Below are the code and all the weights of a small trained network. Each question names an input and a class and asks about switching units off, where a switched-off unit gives its printed mean instead of its output.

import numpy as np


def w(rows, s, z=0):
    codes = np.array(rows[::2]) - 128.0
    scale = np.full(codes.shape[1], s)
    scale[-1] = z or s
    return codes * scale


def f(y):
    return y / 2 * (1 + np.tanh(0.7978845608 * (y + 0.044715 * y**3)))


def log_softmax(a):
    a = a - a.max(-1, keepdims=True)
    return a - np.log(np.exp(a).sum(-1, keepdims=True))


def net(x, mask):
    res = np.array(x, float).reshape(1, 6) / 4 @ E
    y = f(res @ A[0][:, :-1].T + A[0][:, -1])
    res = res + np.where(mask, y, B[0][:, -1]) @ B[0][:, :-1]
    return log_softmax(res[-1] @ U[:, :-1].T + U[:, -1])


A, B = {}, {}
E = w([
[111,31,50,127,186],'x0',
[133,127,205,190,140],'x1',
[31,227,112,134,204],'x2',
[229,196,107,112,150],'x3',
[145,254,71,213,65],'x4',
[162,146,196,130,253],'x5',
],0.0073)
A[0] = w([
[133,124,127,112,103,81],'neuron 1',
[153,105,192,104,130,65],'neuron 2',
[161,148,117,25,220,123],'neuron 3',
[102,47,130,86,63,69],'neuron 4',
[119,99,137,110,73,64],'neuron 5',
[128,230,127,183,131,132],'neuron 6',
[146,154,145,133,123,110],'neuron 7',
[140,156,86,180,161,32],'neuron 8',
[104,97,82,138,170,114],'neuron 9',
[167,145,120,44,204,38],'neuron 10',
[111,121,85,140,169,91],'neuron 11',
[100,141,167,95,127,34],'neuron 12',
[172,125,147,89,154,157],'neuron 13',
[103,121,132,143,132,92],'neuron 14',
[154,139,113,41,182,155],'neuron 15',
[103,150,130,135,183,3],'neuron 16',
[95,125,160,132,132,78],'neuron 17',
[130,187,136,159,122,172],'neuron 18',
[126,90,126,148,81,87],'neuron 19',
[252,142,117,180,133,131],'neuron 20',
[100,66,138,80,61,103],'neuron 21',
[95,155,108,134,124,69],'neuron 22',
[72,141,72,103,156,55],'neuron 23',
[168,101,153,180,156,119],'neuron 24',
[124,109,132,120,90,64],'neuron 25',
[162,133,123,154,113,90],'neuron 26',
[81,135,112,180,116,96],'neuron 27',
[123,96,151,139,124,58],'neuron 28',
[141,131,121,98,140,178],'neuron 29',
[82,87,98,121,141,143],'neuron 30',
[155,121,127,144,95,152],'neuron 31',
[115,120,141,122,86,40],'neuron 32',
[145,120,159,86,110,55],'neuron 33',
[93,85,57,124,193,99],'neuron 34',
],0.015,0.0053)
B[0] = w([
[104,159,143,100,131,130],'neuron 1',
[210,37,121,55,199,165],'neuron 2',
[81,154,250,167,168,223],'neuron 3',
[48,144,147,25,80,205],'neuron 4',
[85,156,104,69,128,156],'neuron 5',
[252,202,49,114,168,255],'neuron 6',
[175,143,129,124,138,148],'neuron 7',
[122,179,117,67,106,155],'neuron 8',
[186,116,132,172,133,174],'neuron 9',
[22,110,213,139,157,185],'neuron 10',
[172,79,120,121,155,155],'neuron 11',
[121,135,130,132,44,134],'neuron 12',
[93,113,127,175,159,178],'neuron 13',
[138,131,100,122,121,131],'neuron 14',
[93,168,215,207,87,199],'neuron 15',
[56,188,170,109,191,150],'neuron 16',
[164,113,96,128,94,142],'neuron 17',
[220,174,84,145,132,209],'neuron 18',
[57,141,120,33,189,161],'neuron 19',
[228,232,198,102,3,233],'neuron 20',
[67,138,114,105,31,201],'neuron 21',
[111,128,90,142,161,149],'neuron 22',
[153,88,146,151,210,173],'neuron 23',
[155,124,155,164,190,169],'neuron 24',
[96,139,105,84,138,139],'neuron 25',
[137,178,160,95,126,148],'neuron 26',
[74,142,70,83,161,169],'neuron 27',
[167,92,97,141,144,134],'neuron 28',
[113,136,150,179,80,154],'neuron 29',
[222,115,117,168,64,186],'neuron 30',
[81,183,204,63,149,167],'neuron 31',
[85,153,121,72,137,134],'neuron 32',
[121,76,93,112,133,137],'neuron 33',
[252,74,137,132,189,206],'neuron 34',
],0.019,0.0097)
U = w([
[147,134,31,211,64,84],'0',
[197,26,114,96,98,31],'1',
[113,65,227,127,96,45],'2',
[175,254,28,148,182,53],'3',
[217,167,71,45,23,193],'4',
[252,99,212,190,150,255],'5',
],0.0062,0.0047)

Each question gives the input, the list of numbers given to net, and the class t.
The units are the neurons (one row each of A and B). Each row of codes is followed by its name. A weight is (code - 128) times the scale printed after its matrix; where a second scale follows, it is the last column's (A, B and U).
mask holds one flag per neuron, in row order. A switched-off neuron (its flag False) gives its mean, the last column of its row in B, instead of its output. The means were averaged over made-up inputs and are rounded, as every weight is.
A unit's drop is (log p(t) with every unit on - log p(t) with that unit switched off) / (log p(t) with every unit on - log p(t) with every unit switched off).
The circuit of an input: a set's keep is (log p(t) with only the set's units on - log p(t) with every unit switched off) / (log p(t) with every unit on - log p(t) with every unit switched off). Starting from the 12 units with the biggest drops (on a tie, the unit counted first), units are removed one at a time, each time the one whose removal leaves the highest keep (on an exact tie, the one counted first), for as long as the keep stays at least 0.8.
units of the circuit, in order: the units of the circuit, biggest drop first
unit that matters most: the unit with the biggest drop
top k neurons: the k neurons with the biggest drops, biggest first
drop of u: that unit's drop, to one decimal
input [2,2,-5,-8,-8,6], class 1: unit that matters most => neuron 2
input [-4,-2,-1,4,-5,1], class 2: units of the circuit, in order => (neuron 6; neuron 10)
input [6,3,-8,4,-5,0], class 2: units of the circuit, in order => (neuron 4; neuron 6)
input [1,4,-8,-3,5,2], class 4: top 2 neurons => (neuron 20; neuron 3)
input [-3,-1,-8,-2,-6,1], class 2: units of the circuit, in order => (neuron 6; neuron 4)
input [-6,0,-4,-4,4,5], class 3: units of the circuit, in order => (neuron 6; neuron 34)
input [5,4,-6,-6,-5,-1], class 4: top 2 neurons => (neuron 4; neuron 21)
input [-4,0,-3,4,-7,8], class 2: top 2 neurons => (neuron 10; neuron 6)
input [-3,1,2,-7,-5,2], class 1: top 2 neurons => (neuron 20; neuron 6)
input [-7,0,2,-3,0,-6], class 3: top 3 neurons => (neuron 20; neuron 30; neuron 2)
input [-6,2,-8,-7,-6,0], class 4: top 3 neurons => (neuron 21; neuron 4; neuron 3)
input [2,-4,5,8,-5,-6], class 5: top 2 neurons => (neuron 34; neuron 4)
input [-2,-2,7,-6,-4,-4], class 1: top 3 neurons => (neuron 20; neuron 23; neuron 6)
input [2,-2,8,-3,-5,-8], class 1: unit that matters most => neuron 23
input [0,0,-3,-3,-5,-1], class 4: drop of neuron 3 => 0.3
input [-3,-5,7,4,-5,4], class 2: drop of neuron 10 => 0.4
input [6,8,1,-7,2,-3], class 1: drop of neuron 6 => 0.3
